Here is a tiny trained network, its code and every weight. The questions are about switching its units off for an input and a class, where a switched-off unit gives its printed mean instead of its output.

import numpy as np


def w(rows, s, z=0):
    codes = np.array(rows[::2]) - 128.0
    scale = np.full(codes.shape[1], s)
    scale[-1] = z or s
    return codes * scale


def norm(h):
    return h / np.sqrt((h * h).mean(-1, keepdims=True) + 1e-5)


def f(y):
    return y / 2 * (1 + np.tanh(0.7978845608 * (y + 0.044715 * y**3)))


def log_softmax(a):
    a = a - a.max(-1, keepdims=True)
    return a - np.log(np.exp(a).sum(-1, keepdims=True))


def net(x, mask):
    res = np.array(x, float).reshape(1, 8) / 4 @ E
    u = 0
    for l in range(2):
        y = f(norm(res) @ A[l][:, :-1].T + A[l][:, -1])
        res = res + np.where(mask[u : u + 12], y, B[l][:, -1]) @ B[l][:, :-1]
        u += 12
    return log_softmax(norm(res)[-1] @ U[:, :-1].T + U[:, -1])


A, B = {}, {}
E = w([
[182,167,5,145,119,189],'x0',
[147,190,146,160,70,92],'x1',
[180,85,99,55,155,98],'x2',
[192,81,114,65,146,54],'x3',
[170,187,254,77,77,181],'x4',
[139,129,203,102,177,166],'x5',
[153,147,174,154,11,143],'x6',
[205,33,95,130,237,160],'x7',
],0.0049)
A[0] = w([
[123,143,59,46,113,38,158],'L0N0',
[125,91,8,145,86,114,144],'L0N1',
[113,166,147,129,104,94,135],'L0N2',
[126,169,99,179,142,130,1],'L0N3',
[117,115,141,110,55,44,142],'L0N4',
[156,110,127,164,102,80,96],'L0N5',
[190,151,161,54,141,137,116],'L0N6',
[121,153,149,157,188,125,133],'L0N7',
[104,154,127,153,109,199,231],'L0N8',
[113,94,101,118,160,75,118],'L0N9',
[134,84,103,191,125,169,53],'L0N10',
[123,92,146,159,169,136,105],'L0N11',
],0.011,0.0021)
B[0] = w([
[188,132,127,117,185,55,219],'L0N0',
[223,138,154,156,171,132,253],'L0N1',
[86,168,168,166,156,140,172],'L0N2',
[104,85,104,45,69,159,139],'L0N3',
[117,163,155,113,248,103,210],'L0N4',
[91,146,171,58,253,88,144],'L0N5',
[125,81,71,184,12,240,200],'L0N6',
[66,204,158,40,200,75,152],'L0N7',
[76,189,21,133,56,158,205],'L0N8',
[190,155,120,128,201,150,183],'L0N9',
[138,123,119,49,76,102,153],'L0N10',
[159,105,198,132,169,33,153],'L0N11',
],0.0062,0.0055)
A[1] = w([
[32,134,166,178,147,150,162],'L1N0',
[141,82,182,132,155,55,97],'L1N1',
[19,137,130,159,163,116,173],'L1N2',
[168,89,49,154,82,228,145],'L1N3',
[188,151,109,106,152,162,252],'L1N4',
[173,91,145,113,138,182,87],'L1N5',
[105,114,114,96,25,170,122],'L1N6',
[89,116,123,87,152,2,173],'L1N7',
[17,113,128,78,112,160,198],'L1N8',
[119,79,163,123,167,186,187],'L1N9',
[116,111,147,101,193,214,171],'L1N10',
[162,97,196,149,142,136,162],'L1N11',
],0.0091,0.0019)
B[1] = w([
[148,159,139,185,101,37,211],'L1N0',
[176,50,103,62,154,132,200],'L1N1',
[137,198,137,175,171,38,201],'L1N2',
[120,108,14,175,55,150,254],'L1N3',
[133,255,122,138,119,208,225],'L1N4',
[29,86,125,74,26,186,163],'L1N5',
[193,119,13,146,162,145,214],'L1N6',
[228,134,43,161,211,145,219],'L1N7',
[148,148,154,134,52,45,192],'L1N8',
[130,110,83,60,82,48,168],'L1N9',
[163,169,170,128,65,60,178],'L1N10',
[119,128,78,10,77,73,174],'L1N11',
],0.0065,0.0049)
U = w([
[254,131,86,105,246,55,242],'0',
[191,156,9,181,31,244,229],'1',
[137,35,184,11,70,89,120],'2',
[90,238,203,183,82,7,236],'3',
[7,99,169,105,158,168,3],'4',
[74,62,211,180,161,199,3],'5',
],0.0089,0.0049)

Each question gives the input, the list of numbers given to net, and the class t.
The units are the neurons (one row each of A and B). Each row of codes is followed by its name. A weight is (code - 128) times the scale printed after its matrix; where a second scale follows, it is the last column's (A, B and U).
mask holds one flag per neuron, layer by layer. A switched-off neuron (its flag False) gives its mean, the last column of its row in B, instead of its output. The means were averaged over made-up inputs and are rounded, as every weight is.
A unit's drop is (log p(t) with every unit on - log p(t) with that unit switched off) / (log p(t) with every unit on - log p(t) with every unit switched off).
The circuit of an input: a set's keep is (log p(t) with only the set's units on - log p(t) with every unit switched off) / (log p(t) with every unit on - log p(t) with every unit switched off). Starting from the 12 units with the biggest drops (on a tie, the unit counted first), units are removed one at a time, each time the one whose removal leaves the highest keep (on an exact tie, the one counted first), for as long as the keep stays at least 0.8.
circuit, biggest first: the units of the circuit, biggest drop first
unit that matters most: the unit with the biggest drop
top k neurons: the k neurons with the biggest drops, biggest first
k most important neurons of layer l: the k neurons of layer l with the biggest drops, biggest first
drop when u is switched off: that unit's drop, to one decimal
input [-1,4,2,6,4,6,4,3], class 1: circuit, biggest first -> L0N6
input [1,-2,7,6,2,4,-7,2], class 1: circuit, biggest first -> L0N6, L1N5
input [-2,-2,2,7,5,-6,6,-4], class 0: circuit, biggest first -> L0N4, L1N7
input [-2,3,-6,7,5,1,7,5], class 1: top 3 neurons -> L0N6, L0N0, L0N11
input [-2,-5,0,-5,7,6,-2,0], class 3: 4 most important neurons of layer 1 -> L1N8, L1N10, L1N0, L1N7
input [-2,1,0,2,-1,7,5,2], class 2: top 3 neurons -> L0N8, L1N11, L0N11
input [2,8,7,8,4,-3,2,4], class 1: 2 most important neurons of layer 0 -> L0N6, L0N11
input [-2,6,-1,3,-2,5,-7,-8], class 0: 3 most important neurons of layer 0 -> L0N0, L0N8, L0N6
input [2,4,7,-8,2,-7,-2,-6], class 3: 2 most important neurons of layer 0 -> L0N6, L0N2
input [-5,0,1,4,-1,4,-1,-7], class 0: 2 most important neurons of layer 0 -> L0N0, L0N8
input [5,4,-4,4,-1,2,4,-4], class 3: 3 most important neurons of layer 0 -> L0N6, L0N4, L0N2
input [-5,8,7,4,5,7,-6,6], class 2: drop when L0N6 is switched off -> 0.3
input [5,-5,4,-5,3,4,-7,3], class 1: drop when L0N4 is switched off -> 0.1
input [1,3,2,-8,2,3,-4,3], class 3: unit that matters most -> L0N7
input [3,-1,4,4,8,2,-5,-2], class 1: drop when L0N6 is switched off -> 0.2
input [-8,7,-1,8,8,6,-5,5], class 2: drop when L0N6 is switched off -> 0.2
